Here is a tiny trained network, its code and every weight. The questions are about switching its units off for an input and a class, where a switched-off unit gives its printed mean instead of its output.

import numpy as np


def w(rows, s, z=0):
    codes = np.array(rows[::2]) - 128.0
    scale = np.full(codes.shape[1], s)
    scale[-1] = z or s
    return codes * scale


def norm(h):
    return h / np.sqrt((h * h).mean(-1, keepdims=True) + 1e-5)


def f(y):
    return y / 2 * (1 + np.tanh(0.7978845608 * (y + 0.044715 * y**3)))


def log_softmax(a):
    a = a - a.max(-1, keepdims=True)
    return a - np.log(np.exp(a).sum(-1, keepdims=True))


def net(x, mask):
    res = np.array(x, float).reshape(1, 6) / 4 @ E
    u = 0
    for l in range(4):
        y = f(norm(res) @ A[l][:, :-1].T + A[l][:, -1])
        res = res + np.where(mask[u : u + 3], y, B[l][:, -1]) @ B[l][:, :-1]
        u += 3
    return log_softmax(norm(res)[-1] @ U[:, :-1].T + U[:, -1])


A, B = {}, {}
E = w([
[91,189,182,155,125,23],'x0',
[115,11,178,130,109,64],'x1',
[182,72,202,205,220,60],'x2',
[187,130,36,112,108,169],'x3',
[63,179,145,72,139,235],'x4',
[91,147,88,191,104,159],'x5',
],0.0012)
A[0] = w([
[166,204,165,54,190,85,101],'0.n1',
[185,31,149,161,127,10,39],'0.n2',
[90,2,155,122,121,167,4],'0.n3',
],0.0027,0.0012)
B[0] = w([
[199,81,221,81,98,205,174],'0.n1',
[168,164,101,224,255,78,255],'0.n2',
[53,104,160,133,141,235,74],'0.n3',
],0.0021,0.00056)
A[1] = w([
[138,255,88,167,123,193,31],'1.n1',
[51,193,140,26,90,233,4],'1.n2',
[129,122,124,117,123,122,101],'1.n3',
],0.0027,0.0012)
B[1] = w([
[66,177,90,158,251,176,207],'1.n1',
[204,93,93,224,147,48,254],'1.n2',
[133,146,120,144,128,135,109],'1.n3',
],0.0029,0.00088)
A[2] = w([
[115,181,114,175,201,186,86],'2.n1',
[218,148,164,51,157,132,157],'2.n2',
[65,173,120,114,2,40,8],'2.n3',
],0.0038,0.0012)
B[2] = w([
[27,182,72,98,163,56,248],'2.n1',
[159,200,184,168,12,162,203],'2.n2',
[79,88,101,1,66,31,167],'2.n3',
],0.0027,0.0011)
A[3] = w([
[172,110,24,120,95,197,1],'3.n1',
[189,82,138,180,152,40,51],'3.n2',
[125,3,163,115,135,163,69],'3.n3',
],0.0049,0.0017)
B[3] = w([
[165,29,215,39,254,117,228],'3.n1',
[207,127,26,208,139,70,251],'3.n2',
[61,143,97,207,70,184,193],'3.n3',
],0.004,0.0011)
U = w([
[68,64,130,218,74,244,117],'0',
[84,134,85,31,40,38,147],'1',
[55,255,48,112,210,169,174],'2',
[215,211,217,105,87,188,97],'3',
[217,109,53,250,143,35,210],'4',
[75,136,242,160,144,67,27],'5',
[88,96,110,139,91,122,5],'6',
[174,27,111,20,210,195,185],'7',
],0.0083,0.0028)

Each question gives the input, the list of numbers given to net, and the class t.
The units are the neurons (one row each of A and B). Each row of codes is followed by its name. A weight is (code - 128) times the scale printed after its matrix; where a second scale follows, it is the last column's (A, B and U).
mask holds one flag per neuron, layer by layer. A switched-off neuron (its flag False) gives its mean, the last column of its row in B, instead of its output. The means were averaged over made-up inputs and are rounded, as every weight is.
A unit's drop is (log p(t) with every unit on - log p(t) with that unit switched off) / (log p(t) with every unit on - log p(t) with every unit switched off).
The circuit of an input: a set's keep is (log p(t) with only the set's units on - log p(t) with every unit switched off) / (log p(t) with every unit on - log p(t) with every unit switched off). Starting from all 12 units, units are removed one at a time, each time the one whose removal leaves the highest keep (on an exact tie, the one counted first), for as long as the keep stays at least 0.8.
units of the circuit, in order: the units of the circuit, biggest drop first
most important unit: the unit with the biggest drop
top k neurons: the k neurons with the biggest drops, biggest first
top k neurons in layer l: the k neurons of layer l with the biggest drops, biggest first
drop of u: that unit's drop, to one decimal
input [-8,-7,-6,-3,7,-2], class 7: top 4 neurons : [3.n1; 1.n2; 0.n2; 3.n3]
input [0,5,-8,-2,6,8], class 1: most important unit : 2.n3
input [-1,5,-5,0,4,-2], class 0: top 3 neurons : [3.n3; 2.n1; 0.n3]
input [4,5,-4,-4,8,3], class 1: units of the circuit, in order : [2.n3; 1.n2]
input [6,0,7,7,3,8], class 2: units of the circuit, in order : [1.n2; 2.n1]
input [4,1,-4,7,-4,-8], class 3: top 4 neurons : [2.n2; 1.n2; 2.n1; 0.n1]
input [7,4,7,8,6,-7], class 3: units of the circuit, in order : [2.n2; 0.n1]
input [3,-7,-8,-5,-1,-4], class 1: top 3 neurons : [0.n2; 2.n3; 1.n2]
input [2,-8,7,4,-2,-3], class 3: top 2 neurons in layer 2 : [2.n2; 2.n3]
input [-6,-7,7,-2,0,3], class 2: units of the circuit, in order : [2.n1; 1.n2]
input [-2,2,-3,-4,2,-8], class 0: units of the circuit, in order : [3.n3; 2.n1]
input [3,-7,4,4,-4,-5], class 3: top 2 neurons : [2.n2; 1.n2]
input [-7,3,4,-5,-1,-7], class 0: top 2 neurons : [3.n3; 1.n2]
input [-4,-3,1,4,-6,2], class 7: top 2 neurons : [3.n1; 1.n2]
input [0,1,-1,-2,8,-3], class 3: top 3 neurons : [0.n2; 2.n2; 1.n2]
input [3,-2,-3,3,-2,1], class 1: most important unit : 0.n2
input [1,-1,8,2,5,-3], class 3: top 2 neurons in layer 1 : [1.n2; 1.n1]
input [-6,0,0,2,3,8], class 7: top 2 neurons : [3.n1; 0.n2]
input [7,-5,-5,2,-4,3], class 1: top 2 neurons : [2.n3; 0.n2]
input [7,-7,3,2,-1,-4], class 3: most important unit : 0.n1
input [7,-3,8,-4,8,-6], class 3: top 2 neurons : [0.n1; 2.n2]
input [-1,7,-5,2,1,-2], class 0: top 3 neurons : [3.n3; 0.n3; 2.n1]
input [0,7,-2,-8,2,-5], class 0: top 2 neurons : [3.n3; 2.n1]
input [5,-7,-5,-6,-8,6], class 1: top 2 neurons in layer 0 : [0.n2; 0.n3]
input [-5,-1,6,3,8,-6], class 3: drop of 2.n2 : 0.6
